 25  -27   -8  -14 → -8

236   80  229   90
 45   55  246  191
→ 80

 39    0   -7    5    6   -7
  9   -5   -7   -3   -5   -7
-29  -30    0  -36  -32  -28
→ -30

-289  -647   689  -109   146    26   632
 360    57  -637   -76  -658  -668  -595
 768  -211   854   311   811   651   337
→ -647

-367  -390  -742   -35  -415  -630   813 → -415

 983   683   595  -593    42   321 → 321

2197  7850  9091  4898
1714  7846  9302  4731
2473  7877  8962  5030
→ 2473
---
array([-22,  38, -16, -31,  53,  50]) => -22
array([-44,  -1, -13,   5,  30,   3, -16]) => -44
array([-40, -43, -49, -34, -41, -41, -52]) => -40
array([-45, -45, -45, -45, -44]) => -45
array([ -8, -14,  36, -42]) => -8
array([ 27, -52,   5, -18, -11,  13]) => 27
array([ -6, -18, -25,  55,  22,  33,  -8]) => -6
---
[[-18  -2  -5  39  -9  -5   2  -9 -39]
 [-21  12 -12  30  38  16  11  14   0]
 [-12  31  21  -2 -22 -19 -25 -28   5]
 [ 30 -16  16  14   4   8   2 -28  -3]
 [ 24 -14  -5 -13  23  20  13 -14 -21]
 [ 18  14  16  15 -11  23   8  -9  38]
 [-30  -7   9  -8  -4  30  30  37   8]
 [ 30  13  -5  28 -36 -32  22  16 -40]
 [ 38   8 -24  -4 -39  11 -22  32   4]]	-30

[[ 26  17  -7  -2   6   4  -3  11   6  11   0   3   5 -10 -11 -13]
 [  8   0   5 -12  15  -8 -11 -10  15   0 -14 -14  12  -2  -6   2]
 [ 21 -10  -1 -29  35   2 -39 -27  33  -3 -40 -21  31  -8 -12  -2]
 [  8   3   1  -5   7  -2  -5  -1   7   2  -5  -5   5  -3  -4  -2]
 [ -1 -23 -20  -5   1  31 -26 -14   1  -8 -18  15   7  -4   3  -8]
 [ 47  31  -5 -10  19  -3  -7  14  19  19  -6  -6  14 -16 -22 -18]
 [ 25   7 -26   5  -5  32 -11  13  -5   9   0  26   0 -13  -7 -24]
 [-43 -24   2  15 -25   5  14  -5 -24 -15  14  13 -19  15  21  14]]	47

[[  4   2 -53  -2   6   6   0   0   4   5  -1  -2  -2   2   2]
 [ 24  -5 -53  22 -29 -11 -36  48   7 -25   2 -20  17  21  46]
 [  4   2 -53  -2   6   6   0   0   4   5  -2  -2  -2   2   2]
 [ 31  22 -53   6 -11   8 -13  30 -10 -17   6 -19  27 -14  39]
 [ 26  18 -53   9 -38  29   6 -15   6 -27 -11  30 -15  -4   0]]	4

[[ 10  12  18 -13  20 -27  -1  -6  19   4  -9 -28  12   0]
 [-10  13  30  -3   8 -42  20  -1   7   1   8 -30  -1  10]
 [ 12   6 -21  12 -14  25   2  17 -13   7  10  26  -9  -8]
 [-30 -39   8 -17  14  -1 -26 -39  13 -22 -29 -16  14  10]
 [  4  27  -7  29 -32   4  38  40 -30  14  42  26 -28  -1]
 [ 31  11 -10 -10  15   9 -17   2  14   9 -13   0  13 -12]]	-30

[[ 10  13  16  43   0  -3  -7   6  -8  10   0 -34   8]
 [  7  14  13  49   8  -6   0   6   2   9   0 -42   1]
 [  1  16   5  55  22 -11  15   5  22   6   0 -55 -11]
 [ -7  -8  -6  -9   5   4  -5  -7  -2  -8  -7  30  -5]
 [-12  -6 -15 -13  14  -2  13  -5  19 -10  -3  12 -16]
 [ 14  11  22  41  -8   1 -19   6 -24  12  -2 -21  16]
 [ 18   9  28  39 -19   6 -34   5 -43  13  -4  -4  26]]	-12

[[ 36  37  30 -22  10  -9]
 [ -4 -20 -26 -12 -22 -37]
 [-27 -19  36 -17  13  30]
 [ 38  14  14  26 -42  38]
 [  6   0  28  -6  -7 -38]
 [-16  41  13 -29 -15   4]
 [-16  30  17 -30  -2 -15]
 [  3  18  -6   4  -1 -15]]	-16

[[  0  -8  -1  -9   4   9   7 -10   4   0   0  -8  -5 -10  -9  22]
 [  6 -19 -14  -8  14  -3 -18   6  -2  10   9 -11  -9  -2   6  -2]
 [-10  -7  -6  -9   2  -6   4   0 -18   5   6  16   1   5   3  -8]
 [-18  11   5   6 -11  20  -4 -17   0   0  -3   2 -11 -13  12  15]
 [  2  14   4   3  -4   5   2 -43  11  -6  -1  -3  -5  -8   4 -10]
 [ -1   8   9   0  -4  -6  -2  -8   1 -13   1 -11  10   4   3  -2]
 [  6 -19  15  11  -2  -9  -7  -1 -20   4  -2  -3   8  -1 -16  -2]
 [ -3  -9 -13   0  -5   0   4 -12   1   4  -6  -6  -1  -9  18  -3]
 [ -8   7  -1 -12  -6   5   5  -8  -1  -2   1  -6  -3   0  -3  -8]
 [ 11   5 -21  10  12  14   7 -22 -11   1   0 -15  -7   4  -8  -8]
 [ 10   8  -7   3   8   9  14  -5  -6 -16   0   1  -9  11 -13  -3]]	-8

[[ -5   8  -6  13   0 -46]
 [ 14  -6  21 -11  -3  16]
 [-16   8 -20  14   0 -34]
 [-20   8 -25  15  -1 -31]
 [  7  -8  12 -12  -6  29]
 [  5  -6  10  -9  -4  23]
 [-45   6 -56  17  -6  -2]]	7

[[ -5  -5   9  -4  -5   9  -5  -5   9   8   8  -4   8   9]
 [ -5  -5   8  -5  -6   8  -5  -6   9   8   8  -5   8   9]
 [ 45  41 -19  45  41 -16  43  42 -19 -15 -14  46 -15 -20]
 [-25 -24  30 -24 -25  28 -24 -25  28  26  24 -25  26  30]
 [  3   1  15   3   1  15   2   1  14  14  13   4  14  14]
 [-13 -13  23 -13 -14  21 -13 -13  21  20  18 -12  20  22]
 [  0  -1  15   0  -2  14  -1  -1  14  13  12   1  14  14]
 [ 14  12   4  15  12   4  13  13   3   4   3  15   4   2]]	-13
